Small tables with named rows and columns. After each table, cells are looked up by row and column.

makogun =
         fizodor   gal
lubi         626   861
mipibev       31  -122
sifam         20   -77
nozela      -115   282
pif         -491  -473
semazit     -562  -387
bidane       249    72
fiv         -514  -221
garat       -210   149

fizodor of nozela: -115
gal of bidane: 72
gal of nozela: 282
fizodor of garat: -210
fizodor of sifam: 20
fizodor of mipibev: 31
gal of fiv: -221
gal of mipibev: -122
gal of pif: -473
fizodor of fiv: -514
gal of garat: 149
gal of sifam: -77
fizodor of pif: -491
gal of lubi: 861
fizodor of lubi: 626
gal of semazit: -387
fizodor of bidane: 249
Row with the largest fizodor: lubi

Table loril
          kep  bunazu  milaruf   nur  mosamon   lat   bal  kileg
vidito   0.58    0.54     0.54  0.47     0.72  0.62  0.52   0.49
makimuz  0.51    0.33     0.43  0.70     0.47  0.47  0.42   0.55
kad      0.54    0.56     0.57  0.68     0.55  0.52  0.52   0.68
bugupaf  0.55    0.55     0.53  0.55     0.53  0.54  0.56   0.48
nuzotev  0.60    0.49     0.48  0.59     0.30  0.34  0.51   0.69
rap      0.57    0.56     0.54  0.33     0.62  0.56  0.54   0.54
guz      0.53    0.42     0.39  0.77     0.46  0.42  0.64   0.23
somat    0.55    0.54     0.59  0.55     0.37  0.51  0.48   0.64
ronef    0.57    0.47     0.48  0.58     0.34  0.51  0.45   0.85
resu     0.50    0.58     0.53  0.55     0.44  0.54  0.55   0.54
verasa   0.49    0.48     0.46  0.76     0.36  0.44  0.46   0.64
zez      0.53    0.53     0.49  0.46     0.63  0.56  0.52   0.41

guz, mosamon: 0.46
verasa, lat: 0.44
bugupaf, kileg: 0.48
bugupaf, milaruf: 0.53
rap, bal: 0.54
makimuz, bal: 0.42
kad, lat: 0.52
somat, kileg: 0.64
vidito, kileg: 0.49
kad, mosamon: 0.55
ronef, milaruf: 0.48
vidito, bunazu: 0.54
rap, bunazu: 0.56
ronef, mosamon: 0.34
rap, kileg: 0.54
ronef, bal: 0.45
guz, lat: 0.42
zez, milaruf: 0.49
ronef, kileg: 0.85
zez, lat: 0.56
Row with the largest lat: vidito

pak.tsv
	nune	rebona	fil	galamud
pume	5.3	2.6	4.0	3.2
rituvas	1.4	7.8	5.1	6.6
pemobeg	5.3	2.9	3.1	2.8
tukal	6.2	3.1	5.2	3.1
fadis	2.8	6.1	4.5	5.2
fonobif	1.6	7.3	4.9	6.4
sig	2.8	4.7	4.4	5.4
ges	2.4	7.2	3.2	4.0

nune of rituvas: 1.4
fil of sig: 4.4
galamud of fadis: 5.2
galamud of ges: 4.0
rebona of fadis: 6.1
rebona of ges: 7.2
fil of pemobeg: 3.1
nune of pemobeg: 5.3
nune of ges: 2.4
fil of fonobif: 4.9
nune of sig: 2.8

Table kuniz
|  | vov | dav | narafem | ninoko | rok | kemo |
|---|---|---|---|---|---|---|
| doril | 52.274 | 58.134 | 61.813 | 41.093 | 48.606 | 49.903 |
| vemos | 72.274 | 78.910 | 46.326 | 70.120 | 28.889 | 25.353 |
| mibutal | 44.292 | 51.357 | 41.659 | 53.340 | 55.843 | 52.141 |
| sumud | 47.343 | 52.857 | 52.431 | 43.869 | 43.106 | 40.294 |
| bozupi | 73.277 | 15.073 | 30.387 | 64.038 | 36.425 | 94.043 |
| vigu | 31.824 | 29.037 | 33.729 | 47.647 | 60.628 | 61.982 |
| regu | 69.316 | 41.810 | 33.359 | 74.659 | 59.148 | 11.161 |

What is the vov of mibutal in kuniz? 44.292
What is the kemo of mibutal in kuniz? 52.141
What is the ninoko of doril in kuniz? 41.093
What is the rok of doril in kuniz? 48.606
What is the ninoko of sumud in kuniz? 43.869
What is the narafem of vigu in kuniz? 33.729
What is the narafem of vemos in kuniz? 46.326
What is the kemo of vemos in kuniz? 25.353
What is the vov of regu in kuniz? 69.316
What is the rok of mibutal in kuniz? 55.843

